Small tables with named rows and columns. After each table, cells are looked up by row and column.

bil =
          gidok   ginev
ror      -64.04   37.27
bofipim  -66.32   29.30
giga     -80.63   14.64
tovov     83.15  -15.98
dut       25.36  -57.69
vizade   -44.16  -10.94
kadi      19.21  -61.73
rume     -80.74   22.04
nololob   29.21  -36.91
mede      28.26  -49.92
dakod      4.15    9.14
kezevi   -10.91  -27.09

mede, ginev -> -49.92
giga, ginev -> 14.64
kezevi, ginev -> -27.09
tovov, gidok -> 83.15
rume, ginev -> 22.04
mede, gidok -> 28.26
dakod, gidok -> 4.15
dut, ginev -> -57.69
nololob, gidok -> 29.21
vizade, gidok -> -44.16
vizade, ginev -> -10.94
bofipim, ginev -> 29.30
rume, gidok -> -80.74

nif
|  | zatemon | budi | tutaz | bonap | pev | tago | gategu | zati | padomud | bim |
|---|---|---|---|---|---|---|---|---|---|---|
| zegoro | -282 | -185 | -56 | -72 | 53 | 238 | 339 | 397 | 646 | 520 |
| kogizu | -136 | -43 | 120 | 85 | 460 | 582 | 534 | 735 | 984 | 542 |
| fas | -118 | -277 | -210 | -335 | -227 | -375 | -459 | -426 | -613 | -699 |
| todi | -730 | -598 | -499 | -207 | -138 | -21 | 97 | 228 | 387 | 170 |
| vek | -499 | -483 | -476 | -461 | -534 | -528 | -652 | -607 | -568 | -591 |
| mak | -962 | -756 | -422 | -180 | 131 | 184 | 323 | 503 | 516 | 425 |
| zifu | -547 | -478 | -466 | -353 | -269 | -251 | -213 | -55 | -100 | -75 |
| navara | -564 | -233 | -117 | -8 | 125 | 308 | 518 | 360 | 582 | 419 |
| mela | -578 | -427 | -417 | -275 | -221 | -172 | -128 | 93 | 99 | 167 |

todi, pev -> -138
zifu, budi -> -478
vek, pev -> -534
todi, tago -> -21
fas, zatemon -> -118
fas, pev -> -227
zegoro, budi -> -185
kogizu, bonap -> 85
kogizu, tutaz -> 120
todi, padomud -> 387
fas, padomud -> -613

fulus.tsv
	lemozeg	gununo	pigik	sezomon	gib	gita	rim
taroz	14.0	81.6	9.3	70.4	28.3	31.5	32.3
fotugup	85.8	51.2	82.3	45.7	93.6	52.3	95.5
zugi	81.0	44.8	69.8	51.3	96.8	44.0	94.7
rad	70.5	35.7	58.3	47.6	57.1	43.2	72.5
kapapob	15.7	60.4	56.5	34.0	52.6	46.7	27.1

What is the rim of rad in fulus? 72.5
What is the gib of zugi in fulus? 96.8
What is the gununo of rad in fulus? 35.7
What is the gita of zugi in fulus? 44.0
What is the gununo of fotugup in fulus? 51.2
What is the gib of fotugup in fulus? 93.6
What is the rim of fotugup in fulus? 95.5
What is the pigik of kapapob in fulus? 56.5
What is the gib of kapapob in fulus? 52.6

genuz
|  | kab | buf | malitef | rusik | mabomo | tadus | vipid | vus | veg | dev |
|---|---|---|---|---|---|---|---|---|---|---|
| kel | 110 | 126 | 94 | 87 | 134 | 94 | 103 | 119 | 98 | 146 |
| porirem | 182 | 66 | 127 | 102 | 120 | 139 | 116 | 87 | 72 | 86 |
| binofu | 106 | 106 | 110 | 123 | 121 | 95 | 73 | 122 | 87 | 38 |
| zus | 94 | 174 | 196 | 145 | 114 | 72 | 95 | 177 | 98 | 91 |
| fasil | 102 | 153 | 128 | 112 | 125 | 49 | 80 | 117 | 69 | 193 |
| fudeto | 48 | 83 | 139 | 108 | 85 | 106 | 51 | 132 | 46 | 82 |
| kabake | 153 | 33 | 123 | 96 | 117 | 130 | 117 | 92 | 95 | 80 |
| moli | 95 | 67 | 39 | 115 | 74 | 141 | 145 | 60 | 73 | 157 |

What is the mabomo of binofu in genuz?
121
What is the vus of zus in genuz?
177
What is the dev of kel in genuz?
146
What is the tadus of porirem in genuz?
139
What is the mabomo of kel in genuz?
134
What is the rusik of binofu in genuz?
123
What is the kab of binofu in genuz?
106
What is the buf of kel in genuz?
126
What is the rusik of kabake in genuz?
96
What is the veg of fasil in genuz?
69
What is the veg of fudeto in genuz?
46
What is the buf of porirem in genuz?
66
What is the malitef of binofu in genuz?
110
What is the tadus of fasil in genuz?
49
What is the vus of fudeto in genuz?
132
What is the vipid of fasil in genuz?
80
What is the buf of fudeto in genuz?
83
What is the mabomo of fudeto in genuz?
85
What is the rusik of moli in genuz?
115
What is the vipid of kel in genuz?
103

setoga =
|  | kodeno | zup | guko | pizok | rom | kar |
|---|---|---|---|---|---|---|
| fis | 7509 | 6452 | 4025 | 5611 | 6171 | 3581 |
| zesana | 6426 | 5453 | 4025 | 6151 | 6073 | 5577 |
| daparuz | 7348 | 6306 | 4025 | 6598 | 8443 | 6868 |
| sor | 9048 | 6411 | 4025 | 4986 | 6912 | 561 |
| ridilu | 4824 | 8520 | 4025 | 5450 | 5947 | 7148 |
| sev | 4950 | 6371 | 4025 | 6647 | 6852 | 7935 |
| rezava | 7533 | 5571 | 4025 | 5793 | 5072 | 6107 |
| pifubu | 6034 | 6422 | 4025 | 6318 | 6086 | 7936 |
| dirav | 4386 | 6393 | 4025 | 5373 | 7821 | 8990 |
| kor | 6142 | 6364 | 4025 | 6752 | 7323 | 6848 |
| vituf | 6413 | 5010 | 4025 | 6615 | 6976 | 8560 |
| bas | 5782 | 6070 | 4025 | 5615 | 5822 | 6007 |

sev, rom: 6852
daparuz, guko: 4025
sor, kar: 561
dirav, pizok: 5373
fis, kodeno: 7509
sor, pizok: 4986
fis, guko: 4025
sor, kodeno: 9048
bas, guko: 4025
rezava, guko: 4025
kor, kar: 6848
rezava, rom: 5072
sev, kodeno: 4950
Which row has the largest kodeno? sor

remuron:
|  | giz | zovo | tef | nek | ninesid |
|---|---|---|---|---|---|
| kanab | 153 | 24 | 112 | 142 | 134 |
| mip | 92 | 219 | 106 | 81 | 76 |
| lonap | 156 | 87 | 76 | 155 | 123 |
| tobu | 93 | 216 | 102 | 79 | 74 |
| fato | 147 | 50 | 115 | 136 | 128 |
| bigi | 156 | 95 | 77 | 153 | 119 |
| dedo | 158 | 72 | 89 | 152 | 125 |
| dudoda | 97 | 219 | 95 | 84 | 73 |
| tov | 153 | 53 | 86 | 156 | 136 |
| dutevul | 158 | 29 | 103 | 150 | 135 |

ninesid of tobu = 74
ninesid of lonap = 123
nek of lonap = 155
giz of bigi = 156
ninesid of tov = 136
giz of mip = 92
nek of tov = 156
tef of kanab = 112
zovo of tov = 53
nek of dedo = 152
ninesid of mip = 76
nek of bigi = 153
tef of dedo = 89
tef of tobu = 102
giz of dudoda = 97
Row with the largest nek: tov

zel.csv
,farip,zase,vilukep,lal,gugib,budizup,zusisu,letare
luzegum,103,206,107,203,71,155,106,114
gon,174,185,97,203,99,131,172,155
pav,121,209,109,203,77,164,124,128
bizu,90,171,78,203,79,93,74,85
kiro,101,155,63,203,91,75,75,85
geva,91,198,102,203,69,137,90,100
nev,116,142,48,203,105,66,84,91
fibepo,142,205,107,203,84,163,143,141
panapo,161,197,102,203,92,152,159,151
lani,86,185,92,203,72,115,78,90

gugib of panapo = 92
budizup of lani = 115
zase of pav = 209
lal of pav = 203
zusisu of kiro = 75
gugib of luzegum = 71
budizup of kiro = 75
zase of bizu = 171
budizup of nev = 66
zase of kiro = 155
vilukep of lani = 92
Which row has the largest vilukep? pav

ripab =
columns: seti, zot, ditasa, tobusi, dafo, bir, bas
lok: [4578, 5237, 3733, 3994, 4928, 5035, 4879]
matigel: [3790, 3372, 2937, 2451, 4606, 5197, 4419]
debupu: [4493, 4154, 3958, 8246, 4629, 4700, 5986]
tiba: [4233, 4252, 4726, 4217, 4596, 3726, 5468]
feg: [3650, 4225, 3734, 3650, 4253, 2066, 4911]
bab: [4639, 4869, 4494, 3213, 4398, 3583, 3288]
nezaba: [4553, 5115, 5459, 5150, 5205, 3686, 4227]

What is the ditasa of lok in ripab? 3733
What is the ditasa of bab in ripab? 4494
What is the seti of matigel in ripab? 3790
What is the seti of bab in ripab? 4639
What is the bir of lok in ripab? 5035
What is the zot of nezaba in ripab? 5115
What is the dafo of bab in ripab? 4398
What is the bas of feg in ripab? 4911
What is the seti of tiba in ripab? 4233
What is the bas of matigel in ripab? 4419
What is the ditasa of debupu in ripab? 3958
What is the ditasa of matigel in ripab? 2937
What is the zot of debupu in ripab? 4154
What is the zot of bab in ripab? 4869
What is the tobusi of bab in ripab? 3213
What is the bir of feg in ripab? 2066
What is the zot of matigel in ripab? 3372
Which row has the largest bas? debupu

